Below is a small trained network, with its code and all its weights. Each question gives an input and a class and asks what happens when units are switched off, that is, made to give their printed mean instead of their output.

import numpy as np


def w(rows, s, z=0):
    codes = np.array(rows[::2]) - 128.0
    scale = np.full(codes.shape[1], s)
    scale[-1] = z or s
    return codes * scale


def norm(h):
    return h / np.sqrt((h * h).mean(-1, keepdims=True) + 1e-5)


def f(y):
    return y / 2 * (1 + np.tanh(0.7978845608 * (y + 0.044715 * y**3)))


def log_softmax(a):
    a = a - a.max(-1, keepdims=True)
    return a - np.log(np.exp(a).sum(-1, keepdims=True))


def net(x, mask):
    res = np.array(x, float).reshape(1, 5) / 4 @ E
    u = 0
    for l in range(4):
        y = f(norm(res) @ A[l][:, :-1].T + A[l][:, -1])
        res = res + np.where(mask[u : u + 3], y, B[l][:, -1]) @ B[l][:, :-1]
        u += 3
    return log_softmax(norm(res)[-1] @ U[:, :-1].T + U[:, -1])


A, B = {}, {}
E = w([
[168,207,102,2,70,171],'x0',
[190,47,172,119,154,191],'x1',
[227,179,88,158,190,108],'x2',
[127,126,132,126,129,125],'x3',
[129,131,130,130,123,129],'x4',
],0.012)
A[0] = w([
[95,115,121,90,1,200,87],'L0N0',
[193,115,61,176,166,76,3],'L0N1',
[110,82,189,126,135,112,44],'L0N2',
],0.0086,0.0055)
B[0] = w([
[98,122,113,15,181,1,255],'L0N0',
[113,74,247,93,121,12,165],'L0N1',
[139,24,91,213,50,214,138],'L0N2',
],0.0055,0.0044)
A[1] = w([
[102,142,188,138,100,240,2],'L1N0',
[47,110,136,164,151,75,66],'L1N1',
[2,149,141,200,99,169,33],'L1N2',
],0.011,0.0087)
B[1] = w([
[51,5,144,68,97,99,108],'L1N0',
[114,154,72,152,157,133,253],'L1N1',
[112,51,58,113,69,47,219],'L1N2',
],0.014,0.0036)
A[2] = w([
[110,77,93,189,44,188,65],'L2N0',
[11,7,221,194,89,183,3],'L2N1',
[167,2,111,170,193,175,95],'L2N2',
],0.0085,0.006)
B[2] = w([
[93,85,109,124,44,165,149],'L2N0',
[201,161,50,150,8,205,223],'L2N1',
[214,124,157,106,79,68,254],'L2N2',
],0.014,0.004)
A[3] = w([
[45,101,113,52,112,145,252],'L3N0',
[69,152,215,214,254,67,12],'L3N1',
[205,43,177,33,122,215,144],'L3N2',
],0.0092,0.003)
B[3] = w([
[118,70,191,190,69,113,251],'L3N0',
[46,156,89,246,153,221,197],'L3N1',
[40,118,163,148,204,205,254],'L3N2',
],0.011,0.0054)
U = w([
[42,43,43,216,76,18,2],'0',
[44,187,170,44,58,35,53],'1',
[69,200,52,238,218,157,147],'2',
[207,215,58,68,159,70,199],'3',
[189,48,88,166,48,205,155],'4',
[88,36,203,72,171,186,205],'5',
[229,45,205,206,234,121,126],'6',
[223,190,199,85,250,221,88],'7',
],0.015,0.0068)

Each question gives the input, the list of numbers given to net, and the class t.
The units are the neurons (one row each of A and B). Each row of codes is followed by its name. A weight is (code - 128) times the scale printed after its matrix; where a second scale follows, it is the last column's (A, B and U).
mask holds one flag per neuron, layer by layer. A switched-off neuron (its flag False) gives its mean, the last column of its row in B, instead of its output. The means were averaged over made-up inputs and are rounded, as every weight is.
A unit's drop is (log p(t) with every unit on - log p(t) with that unit switched off) / (log p(t) with every unit on - log p(t) with every unit switched off).
The circuit of an input: a set's keep is (log p(t) with only the set's units on - log p(t) with every unit switched off) / (log p(t) with every unit on - log p(t) with every unit switched off). Starting from all 12 units, units are removed one at a time, each time the one whose removal leaves the highest keep (on an exact tie, the one counted first), for as long as the keep stays at least 0.8.
units of the circuit, in order: the units of the circuit, biggest drop first
most important unit: the unit with the biggest drop
top k neurons: the k neurons with the biggest drops, biggest first
top k neurons in layer l: the k neurons of layer l with the biggest drops, biggest first
drop of u: that unit's drop, to one decimal
input [2,0,-3,-4,0], class 1: units of the circuit, in order => (L0N0)
input [1,1,3,8,0], class 7: units of the circuit, in order => (L3N0 L1N2)
input [2,4,8,-2,4], class 7: units of the circuit, in order => (L3N0 L1N2 L3N2)
input [0,2,2,-7,7], class 6: top 3 neurons => (L2N1 L0N0 L0N1)
input [-3,7,0,8,-2], class 4: top 2 neurons in layer 0 => (L0N0 L0N2)
input [-6,-7,1,-7,8], class 2: top 4 neurons => (L3N1 L2N1 L1N1 L2N2)
input [6,0,-1,-6,5], class 1: top 2 neurons => (L0N0 L3N0)
input [7,5,0,3,-4], class 5: top 3 neurons => (L3N2 L2N2 L2N1)
input [4,1,4,0,-1], class 7: top 2 neurons => (L1N1 L1N2)
input [7,1,4,1,3], class 7: top 2 neurons => (L1N2 L1N1)
input [-1,1,-4,4,5], class 4: top 2 neurons => (L2N1 L0N2)
input [8,4,-4,-7,-4], class 5: top 2 neurons => (L3N2 L3N0)
input [4,4,1,-7,1], class 7: top 2 neurons in layer 1 => (L1N2 L1N0)
input [-7,7,-3,-2,7], class 4: top neuron => (L2N1)
input [8,7,-2,-1,-7], class 5: top 2 neurons in layer 3 => (L3N2 L3N0)
input [6,1,7,-2,-2], class 7: top 2 neurons => (L1N2 L1N1)
input [7,1,2,5,4], class 7: top 2 neurons in layer 1 => (L1N2 L1N1)
input [5,6,-1,1,-7], class 5: drop of L0N2 => 0.0
input [-1,7,-8,-3,-2], class 4: drop of L2N1 => 2.0
input [-6,8,-2,5,-7], class 4: drop of L2N1 => 1.0
input [2,6,2,7,8], class 7: most important unit => L3N0
